Here is a tiny trained network, its code and every weight. The questions are about switching its units off for an input and a class, where a switched-off unit gives its printed mean instead of its output.

import numpy as np


def w(rows, s, z=0):
    codes = np.array(rows[::2]) - 128.0
    scale = np.full(codes.shape[1], s)
    scale[-1] = z or s
    return codes * scale


def norm(h):
    return h / np.sqrt((h * h).mean(-1, keepdims=True) + 1e-5)


def f(y):
    return np.maximum(y, 0)


def log_softmax(a):
    a = a - a.max(-1, keepdims=True)
    return a - np.log(np.exp(a).sum(-1, keepdims=True))


def net(x, mask):
    res = np.array(x, float).reshape(1, 2) / 4 @ E
    u = 0
    for l in range(2):
        y = f(norm(res) @ A[l][:, :-1].T + A[l][:, -1])
        res = res + np.where(mask[u : u + 16], y, B[l][:, -1]) @ B[l][:, :-1]
        u += 16
    return log_softmax(norm(res)[-1] @ U[:, :-1].T + U[:, -1])


A, B = {}, {}
E = w([
[83,3,129],'x0',
[249,55,205],'x1',
],0.0029)
A[0] = w([
[171,103,103,166],'0.n0',
[179,98,167,60],'0.n1',
[91,147,254,73],'0.n2',
[64,88,158,94],'0.n3',
[221,169,119,38],'0.n4',
[145,211,31,162],'0.n5',
[173,120,122,36],'0.n6',
[180,209,199,173],'0.n7',
[173,82,197,17],'0.n8',
[83,199,91,150],'0.n9',
[154,42,48,116],'0.n10',
[101,105,64,14],'0.n11',
[66,19,171,156],'0.n12',
[134,54,155,5],'0.n13',
[229,151,138,117],'0.n14',
[132,91,134,123],'0.n15',
],0.0093,0.0014)
B[0] = w([
[163,108,145,168],'0.n0',
[129,2,102,196],'0.n1',
[106,135,119,147],'0.n2',
[8,123,166,183],'0.n3',
[98,77,156,195],'0.n4',
[208,79,79,226],'0.n5',
[106,156,116,154],'0.n6',
[107,160,171,225],'0.n7',
[117,94,127,212],'0.n8',
[171,184,97,220],'0.n9',
[169,134,82,198],'0.n10',
[49,182,174,165],'0.n11',
[164,195,80,254],'0.n12',
[90,107,129,193],'0.n13',
[61,154,134,216],'0.n14',
[107,186,79,166],'0.n15',
],0.0073,0.0053)
A[1] = w([
[161,144,79,110],'1.n0',
[92,72,181,80],'1.n1',
[101,132,11,145],'1.n2',
[100,140,220,134],'1.n3',
[134,59,102,142],'1.n4',
[228,214,183,192],'1.n5',
[101,160,231,113],'1.n6',
[107,172,131,83],'1.n7',
[66,102,56,225],'1.n8',
[141,114,109,51],'1.n9',
[37,63,186,88],'1.n10',
[112,118,87,113],'1.n11',
[196,41,105,254],'1.n12',
[85,134,246,11],'1.n13',
[91,122,189,72],'1.n14',
[68,102,233,118],'1.n15',
],0.012,0.0029)
B[1] = w([
[119,93,72,180],'1.n0',
[87,154,127,172],'1.n1',
[124,123,165,254],'1.n2',
[44,33,101,164],'1.n3',
[152,106,147,180],'1.n4',
[146,158,97,197],'1.n5',
[79,2,138,163],'1.n6',
[69,114,168,154],'1.n7',
[157,134,164,235],'1.n8',
[88,92,151,135],'1.n9',
[167,133,93,194],'1.n10',
[151,116,132,165],'1.n11',
[131,166,160,216],'1.n12',
[142,59,75,168],'1.n13',
[88,91,41,155],'1.n14',
[67,151,70,184],'1.n15',
],0.0089,0.0081)
U = w([
[253,193,36,179],'0',
[84,39,48,145],'1',
[55,227,240,143],'2',
[253,81,237,174],'3',
[170,151,152,5],'4',
],0.02,0.013)

Each question gives the input, the list of numbers given to net, and the class t.
The units are the neurons (one row each of A and B). Each row of codes is followed by its name. A weight is (code - 128) times the scale printed after its matrix; where a second scale follows, it is the last column's (A, B and U).
mask holds one flag per neuron, layer by layer. A switched-off neuron (its flag False) gives its mean, the last column of its row in B, instead of its output. The means were averaged over made-up inputs and are rounded, as every weight is.
A unit's drop is (log p(t) with every unit on - log p(t) with that unit switched off) / (log p(t) with every unit on - log p(t) with every unit switched off).
unit that matters most: the unit with the biggest drop
top k neurons: the k neurons with the biggest drops, biggest first
top k neurons in layer l: the k neurons of layer l with the biggest drops, biggest first
drop of u: that unit's drop, to one decimal
input [0,-8], class 0: unit that matters most => 0.n9
input [-1,0], class 0: top 3 neurons in layer 0 => 0.n5, 0.n3, 0.n9
input [1,6], class 3: top 2 neurons => 0.n1, 0.n3
input [7,0], class 2: top 2 neurons => 0.n3, 0.n5
input [1,-6], class 2: top 4 neurons => 0.n11, 0.n1, 0.n12, 0.n10
input [6,1], class 3: top 2 neurons in layer 1 => 1.n8, 1.n2
input [1,-5], class 2: top 2 neurons => 0.n11, 0.n1
input [0,-5], class 0: top 2 neurons => 0.n9, 0.n5
input [4,1], class 3: top 4 neurons => 1.n8, 1.n2, 0.n9, 0.n3
input [2,0], class 2: top 2 neurons in layer 0 => 0.n3, 0.n5
input [-7,1], class 1: top 3 neurons in layer 0 => 0.n7, 0.n12, 0.n4
input [8,-2], class 2: drop of 0.n12 => 0.1
input [8,3], class 3: drop of 1.n0 => 0.0
input [0,-2], class 0: drop of 0.n9 => 0.8
input [8,-4], class 2: unit that matters most => 0.n12
